Here is a tiny trained network, its code and every weight. The questions are about switching its units off for an input and a target symbol, where a switched-off unit gives its printed mean instead of its output.

import numpy as np


def w(rows, s, z=0):
    codes = np.array(rows[::2]) - 128.0
    scale = np.full(codes.shape[1], s)
    scale[-1] = z or s
    return codes * scale


def f(y):
    return np.maximum(y, 0)


def softmax(a):
    e = np.exp(a - a.max(-1, keepdims=True))
    return e / e.sum(-1, keepdims=True)


def log_softmax(a):
    a = a - a.max(-1, keepdims=True)
    return a - np.log(np.exp(a).sum(-1, keepdims=True))


def net(x, mask):
    ids = ['ΣΦβγδζηλμω'.index(c) for c in x.split()]
    T = len(ids)
    res = E[ids] + P[:T]
    q, k, v = (res @ M[0].T for M in (Q, K, V))
    z = softmax(np.where(np.tri(T) > 0, q @ k.T / 4**0.5, -1e9)) @ v
    res = res + np.where(mask[0], z, O[0][:, -1]) @ O[0][:, :-1]
    y = f(res @ A[0][:, :-1].T + A[0][:, -1])
    res = res + np.where(mask[1:13], y, B[0][:, -1]) @ B[0][:, :-1]
    return log_softmax(res[-1] @ U[:, :-1].T + U[:, -1])


Q, K, V, O, A, B = {}, {}, {}, {}, {}, {}
E = w([
[124,192,223,157,112,101],'Σ',
[106,174,173,188,172,127],'Φ',
[239,42,165,95,125,208],'β',
[186,95,105,79,181,18],'γ',
[60,100,105,150,226,137],'δ',
[183,125,193,134,157,4],'ζ',
[65,89,156,65,201,114],'η',
[48,121,228,166,185,139],'λ',
[110,27,212,64,140,63],'μ',
[185,87,95,153,212,71],'ω',
],0.016)
P = w([
[254,147,179,92,92,214],'0',
[122,124,164,177,166,99],'1',
[98,120,155,192,178,84],'2',
[120,120,163,179,174,97],'3',
[106,122,158,187,175,102],'4',
[119,114,153,178,177,92],'5',
],0.008)
Q[0] = w([
[136,139,83,106,77,141],'H1',
[145,103,253,136,193,80],'H1',
[89,142,114,116,123,110],'H1',
[56,78,121,202,210,63],'H1',
],0.012)
K[0] = w([
[14,173,154,102,121,4],'H1',
[247,110,93,69,48,255],'H1',
[212,194,164,40,119,39],'H1',
[111,118,161,103,55,205],'H1',
],0.0089)
V[0] = w([
[79,36,222,47,88,121],'H1',
[122,187,232,165,77,85],'H1',
[114,117,127,14,160,40],'H1',
[43,125,118,147,169,246],'H1',
],0.011)
O[0] = w([
[190,86,209,236,75,146,201],'H1',
[14,80,166,149,51,112,253],'H1',
[192,72,110,151,202,191,35],'H1',
[145,145,252,91,140,84,43],'H1',
],0.012,0.0032)
A[0] = w([
[157,197,160,27,216,97,30],'N1',
[168,91,137,220,144,245,113],'N2',
[106,209,109,193,160,52,214],'N3',
[91,214,140,137,150,197,67],'N4',
[165,39,135,122,97,85,172],'N5',
[198,246,68,66,94,126,214],'N6',
[152,69,16,189,62,225,44],'N7',
[108,56,230,88,86,106,151],'N8',
[159,138,100,156,155,14,125],'N9',
[104,36,208,151,121,190,209],'N10',
[142,203,103,111,94,84,1],'N11',
[76,205,176,141,167,255,151],'N12',
],0.0078,0.0032)
B[0] = w([
[77,135,116,163,94,255,188],'N1',
[135,158,139,62,103,57,250],'N2',
[161,85,86,63,120,149,214],'N3',
[105,127,133,80,141,131,148],'N4',
[24,176,121,140,117,118,170],'N5',
[136,205,174,128,117,123,144],'N6',
[152,80,197,128,106,177,242],'N7',
[148,114,78,180,172,134,236],'N8',
[96,116,126,104,120,191,174],'N9',
[169,201,91,107,133,129,218],'N10',
[171,103,146,134,161,99,142],'N11',
[114,62,79,102,129,87,176],'N12',
],0.0093,0.014)
U = w([
[105,146,38,181,64,157,5],'Σ',
[65,126,163,27,107,64,217],'Φ',
[133,118,106,129,136,118,75],'β',
[173,43,125,107,175,119,127],'γ',
[96,120,231,119,202,175,109],'δ',
[101,62,146,150,52,164,21],'ζ',
[165,136,148,102,244,68,110],'η',
[123,146,125,223,187,112,164],'λ',
[142,136,195,102,96,111,68],'μ',
[166,166,2,115,147,127,205],'ω',
],0.0065,0.0027)

Each question gives the input, a string of symbols that net reads in full, and the target symbol t.
The units are the heads (4 rows each of Q, K, V and O) and the neurons (one row each of A and B). Each row of codes is followed by its name. A weight is (code - 128) times the scale printed after its matrix; where a second scale follows, it is the last column's (O, A, B and U).
mask holds one flag per unit, heads first, then neurons. A switched-off unit (its flag False) gives its mean, the last column of its rows in O or B, instead of its output. The means were averaged over made-up inputs and are rounded, as every weight is.
A unit's drop is (log p(t) with every unit on - log p(t) with that unit switched off) / (log p(t) with every unit on - log p(t) with every unit switched off).
The circuit of an input: a set's keep is (log p(t) with only the set's units on - log p(t) with every unit switched off) / (log p(t) with every unit on - log p(t) with every unit switched off). Starting from the 12 units with the biggest drops (on a tie, the unit counted first), units are removed one at a time, each time the one whose removal leaves the highest keep (on an exact tie, the one counted first), for as long as the keep stays at least 0.8.
units of the circuit, in order: the units of the circuit, biggest drop first
k most important neurons: the k neurons with the biggest drops, biggest first
drop when u is switched off: that unit's drop, to one decimal
input ζ Φ δ δ η, target ζ: units of the circuit, in order => (H1 N7)
input δ Φ Φ δ Σ ζ, target δ: units of the circuit, in order => (H1 N1)
input δ γ Φ μ, target δ: units of the circuit, in order => (H1 N1)
input λ μ δ, target λ: units of the circuit, in order => (H1 N8 N2 N7)
input μ Φ δ ζ δ, target μ: 2 most important neurons => (N2 N7)
input γ Φ Φ μ, target γ: units of the circuit, in order => (H1 N7)
input ζ Φ Φ Φ η δ, target ζ: 2 most important neurons => (N7 N8)
input η Φ Φ δ, target η: units of the circuit, in order => (H1 N2 N10)
input μ Φ η, target μ: units of the circuit, in order => (H1 N2 N7 N10)
input Σ δ ζ Φ ω η, target Σ: most important neuron => (N8)
input λ δ Φ η γ γ, target λ: units of the circuit, in order => (N8 H1 N2 N7)
input μ Φ δ γ ζ ω, target μ: 2 most important neurons => (N2 N7)
input μ ζ γ λ, target μ: 3 most important neurons => (N2 N7 N10)
input δ Φ Φ γ δ, target δ: drop when N1 is switched off => 0.6
input δ Σ ω γ Φ Φ, target δ: drop when N2 is switched off => 0.2
input δ ζ ω, target δ: drop when N5 is switched off => 0.0
input ζ μ Φ δ, target ζ: drop when N7 is switched off => 1.2
input ω Φ λ, target ω: most important neuron => (N7)
